Below is a small trained network, with its code and all its weights. Each question gives an input and a class and asks what happens when units are switched off, that is, made to give their printed mean instead of their output.

import numpy as np


def w(rows, s, z=0):
    codes = np.array(rows[::2]) - 128.0
    scale = np.full(codes.shape[1], s)
    scale[-1] = z or s
    return codes * scale


def f(y):
    return y / 2 * (1 + np.tanh(0.7978845608 * (y + 0.044715 * y**3)))


def log_softmax(a):
    a = a - a.max(-1, keepdims=True)
    return a - np.log(np.exp(a).sum(-1, keepdims=True))


def net(x, mask):
    res = np.array(x, float).reshape(1, 6) / 4 @ E
    y = f(res @ A[0][:, :-1].T + A[0][:, -1])
    res = res + np.where(mask, y, B[0][:, -1]) @ B[0][:, :-1]
    return log_softmax(res[-1] @ U[:, :-1].T + U[:, -1])


A, B = {}, {}
E = w([
[184,84,108,189,127,169,202,82,201,250,172],'x0',
[111,126,156,69,43,247,85,63,104,183,26],'x1',
[84,30,96,253,64,196,59,150,154,11,120],'x2',
[142,133,161,127,109,118,92,116,125,142,164],'x3',
[78,154,133,233,140,59,74,189,113,254,52],'x4',
[25,7,121,33,121,127,124,180,164,188,164],'x5',
],0.0076)
A[0] = w([
[105,123,130,201,107,117,95,188,126,171,95,99],'n0',
[151,118,106,148,159,104,125,181,190,77,202,137],'n1',
[178,171,140,184,109,150,141,114,98,94,120,78],'n2',
[199,161,120,185,110,138,166,85,74,94,92,88],'n3',
[158,113,115,153,117,178,154,101,187,160,153,72],'n4',
[148,137,98,73,119,238,157,91,143,70,178,38],'n5',
[119,87,59,216,84,182,35,176,227,65,132,3],'n6',
[61,175,134,184,142,114,128,160,107,211,64,26],'n7',
[62,88,128,86,125,141,105,149,171,144,169,53],'n8',
[118,115,151,92,86,255,94,73,105,159,64,134],'n9',
[168,85,84,189,117,142,151,94,209,203,132,73],'n10',
[84,54,122,95,120,160,149,188,133,142,137,121],'n11',
[86,130,130,97,126,99,44,164,59,68,93,76],'n12',
],0.0093,0.003)
B[0] = w([
[175,34,151,102,121,188,96,38,60,62,141,203],'n0',
[115,122,101,219,159,115,158,75,24,175,133,222],'n1',
[91,117,177,198,120,55,65,104,207,175,79,192],'n2',
[72,146,132,157,137,45,92,81,211,163,44,213],'n3',
[73,167,176,103,117,190,171,145,100,60,123,184],'n4',
[194,31,142,117,106,162,105,57,118,69,175,213],'n5',
[207,176,98,2,169,152,127,159,186,228,203,253],'n6',
[198,54,136,53,129,107,102,48,87,45,173,209],'n7',
[60,130,193,196,22,50,51,109,165,176,51,177],'n8',
[131,109,50,216,175,130,143,203,64,208,160,250],'n9',
[99,196,184,136,79,178,229,208,145,30,129,221],'n10',
[110,98,149,147,137,56,113,109,189,154,66,187],'n11',
[93,215,193,125,106,196,184,195,104,77,102,203],'n12',
],0.0075,0.011)
U = w([
[165,56,148,112,111,150,78,58,122,64,134,52],'0',
[70,122,167,171,91,80,62,127,254,178,45,109],'1',
[86,204,194,140,96,189,158,215,144,67,103,78],'2',
[180,199,104,19,185,121,121,151,187,227,143,252],'3',
[111,115,53,230,171,122,120,177,60,180,133,141],'4',
],0.0093,0.0037)

Each question gives the input, the list of numbers given to net, and the class t.
The units are the neurons (one row each of A and B). Each row of codes is followed by its name. A weight is (code - 128) times the scale printed after its matrix; where a second scale follows, it is the last column's (A, B and U).
mask holds one flag per neuron, in row order. A switched-off neuron (its flag False) gives its mean, the last column of its row in B, instead of its output. The means were averaged over made-up inputs and are rounded, as every weight is.
A unit's drop is (log p(t) with every unit on - log p(t) with that unit switched off) / (log p(t) with every unit on - log p(t) with every unit switched off).
The circuit of an input: a set's keep is (log p(t) with only the set's units on - log p(t) with every unit switched off) / (log p(t) with every unit on - log p(t) with every unit switched off). Starting from the 12 units with the biggest drops (on a tie, the unit counted first), units are removed one at a time, each time the one whose removal leaves the highest keep (on an exact tie, the one counted first), for as long as the keep stays at least 0.8.
units of the circuit, in order: the units of the circuit, biggest drop first
unit that matters most: the unit with the biggest drop
top k neurons: the k neurons with the biggest drops, biggest first
drop when u is switched off: that unit's drop, to one decimal
input [8,-7,-6,-2,5,-3], class 2: units of the circuit, in order => (n10)
input [-3,-3,3,-7,3,2], class 0: top 2 neurons => (n9, n0)
input [-3,4,2,-4,-6,-8], class 1: top 2 neurons => (n3, n2)
input [-7,1,-2,2,6,-2], class 2: top 2 neurons => (n12, n5)
input [7,5,-7,3,2,6], class 2: units of the circuit, in order => (n10, n6)
input [0,-3,-8,-1,8,-6], class 0: units of the circuit, in order => (n7, n6)
input [4,2,0,0,-3,-3], class 2: units of the circuit, in order => (n7, n4)
input [0,7,-3,7,6,1], class 4: top 2 neurons => (n9, n5)
input [2,-5,7,1,7,1], class 0: top 2 neurons => (n0, n7)
input [6,8,-5,1,-1,2], class 4: top 3 neurons => (n9, n6, n12)
input [-7,-4,8,-6,4,2], class 3: top 2 neurons => (n6, n10)
input [1,1,-4,0,-5,5], class 0: top 2 neurons => (n6, n5)
input [-8,-5,-1,5,-5,6], class 2: top 2 neurons => (n12, n3)
input [-6,3,1,-2,6,2], class 0: unit that matters most => n7
input [4,4,1,1,-1,-1], class 2: top 2 neurons => (n1, n10)
input [1,-4,-4,1,0,-5], class 1: units of the circuit, in order => (n6, n9, n3)
input [-7,-6,8,-6,7,-6], class 3: drop when n10 is switched off => 0.1
input [-5,6,6,-3,1,3], class 3: drop when n1 is switched off => 0.2
input [-2,-5,3,-3,2,8], class 1: drop when n12 is switched off => 0.0
input [-5,-7,-1,1,-4,0], class 4: units of the circuit, in order => (n1)
